Below is a small trained network, with its code and all its weights. Each question gives an input and a class and asks what happens when units are switched off, that is, made to give their printed mean instead of their output.

import numpy as np


def w(rows, s, z=0):
    codes = np.array(rows[::2]) - 128.0
    scale = np.full(codes.shape[1], s)
    scale[-1] = z or s
    return codes * scale


def f(y):
    return np.maximum(y, 0)


def log_softmax(a):
    a = a - a.max(-1, keepdims=True)
    return a - np.log(np.exp(a).sum(-1, keepdims=True))


def net(x, mask):
    res = np.array(x, float).reshape(1, 5) / 4 @ E
    y = f(res @ A[0][:, :-1].T + A[0][:, -1])
    res = res + np.where(mask, y, B[0][:, -1]) @ B[0][:, :-1]
    return log_softmax(res[-1] @ U[:, :-1].T + U[:, -1])


A, B = {}, {}
E = w([
[129,134,119,132,143,134,139,120,132],'x0',
[234,190,197,128,173,159,64,110,79],'x1',
[89,77,185,102,220,139,189,250,1],'x2',
[108,119,232,187,171,243,117,87,226],'x3',
[146,236,245,72,86,237,234,255,182],'x4',
],0.0088)
A[0] = w([
[57,6,210,137,29,102,180,97,164,79],'N1',
[94,67,161,124,200,139,147,173,60,23],'N2',
[80,48,212,172,163,169,120,92,193,42],'N3',
[101,45,106,173,184,103,47,64,85,3],'N4',
[239,134,205,126,174,157,51,59,54,109],'N5',
[32,95,40,139,194,171,179,113,154,120],'N6',
],0.011,0.0074)
B[0] = w([
[113,120,125,101,205,147,9,192,169,182],'N1',
[147,170,104,113,60,118,77,16,206,209],'N2',
[160,138,86,69,48,42,186,90,26,208],'N3',
[152,151,195,40,102,187,186,150,162,249],'N4',
[44,126,102,169,148,90,90,216,152,237],'N5',
[92,189,155,222,151,91,118,194,109,197],'N6',
],0.011,0.015)
U = w([
[152,152,224,58,127,197,184,190,195,118],'0',
[141,181,107,167,79,120,15,1,237,106],'1',
[96,134,134,148,176,82,61,216,137,36],'2',
[132,145,140,120,154,97,122,124,143,254],'3',
[162,117,92,83,96,67,130,135,26,173],'4',
[148,88,159,154,150,148,100,122,111,126],'5',
[218,51,152,183,209,180,181,47,81,82],'6',
[209,45,112,185,221,181,210,51,70,81],'7',
],0.0088,0.012)

Each question gives the input, the list of numbers given to net, and the class t.
The units are the neurons (one row each of A and B). Each row of codes is followed by its name. A weight is (code - 128) times the scale printed after its matrix; where a second scale follows, it is the last column's (A, B and U).
mask holds one flag per neuron, in row order. A switched-off neuron (its flag False) gives its mean, the last column of its row in B, instead of its output. The means were averaged over made-up inputs and are rounded, as every weight is.
A unit's drop is (log p(t) with every unit on - log p(t) with that unit switched off) / (log p(t) with every unit on - log p(t) with every unit switched off).
The circuit of an input: a set's keep is (log p(t) with only the set's units on - log p(t) with every unit switched off) / (log p(t) with every unit on - log p(t) with every unit switched off). Starting from all 6 units, units are removed one at a time, each time the one whose removal leaves the highest keep (on an exact tie, the one counted first), for as long as the keep stays at least 0.8.
circuit, biggest first: the units of the circuit, biggest drop first
most important unit: the unit with the biggest drop
top k neurons: the k neurons with the biggest drops, biggest first
drop of u: that unit's drop, to one decimal
input [-6,-3,-3,6,-3], class 3: top 4 neurons -> (N2; N1; N6; N3)
input [1,5,8,-6,7], class 1: top 3 neurons -> (N2; N4; N3)
input [-3,5,0,-2,1], class 2: most important unit -> N4
input [8,-7,-7,5,7], class 3: circuit, biggest first -> (N4; N2)
input [2,-2,-4,6,4], class 4: top 3 neurons -> (N3; N4; N2)
input [0,-4,5,-2,-1], class 1: circuit, biggest first -> (N2; N3)
input [7,-3,2,6,3], class 3: top 3 neurons -> (N4; N1; N6)
input [-2,-8,6,-1,-5], class 2: top 3 neurons -> (N6; N1; N3)
input [-6,-6,-4,7,-4], class 4: top 3 neurons -> (N3; N5; N2)
input [7,-5,-1,3,4], class 3: top 2 neurons -> (N4; N5)
input [-2,-6,3,7,-3], class 4: top 2 neurons -> (N3; N5)
input [-3,4,-8,6,-8], class 0: top 2 neurons -> (N4; N2)
input [7,-6,0,7,4], class 3: circuit, biggest first -> (N3; N1)
input [-1,1,-3,1,-7], class 0: top neuron -> (N4)
input [2,-4,3,-3,-4], class 0: circuit, biggest first -> (N4; N3)
input [6,-6,0,-6,5], class 2: top 3 neurons -> (N4; N3; N2)
input [2,-2,5,7,5], class 4: top 2 neurons -> (N3; N4)
input [5,4,5,-4,0], class 1: top 3 neurons -> (N2; N3; N4)
input [-1,-4,-3,0,2], class 2: circuit, biggest first -> (N2; N4)
input [-6,7,6,8,-7], class 4: circuit, biggest first -> (N3)
input [2,-2,7,-1,-2], class 1: drop of N5 -> 0.0
input [-7,-2,3,-7,-5], class 3: drop of N5 -> -0.3
input [7,6,-1,8,-7], class 4: drop of N3 -> 1.2
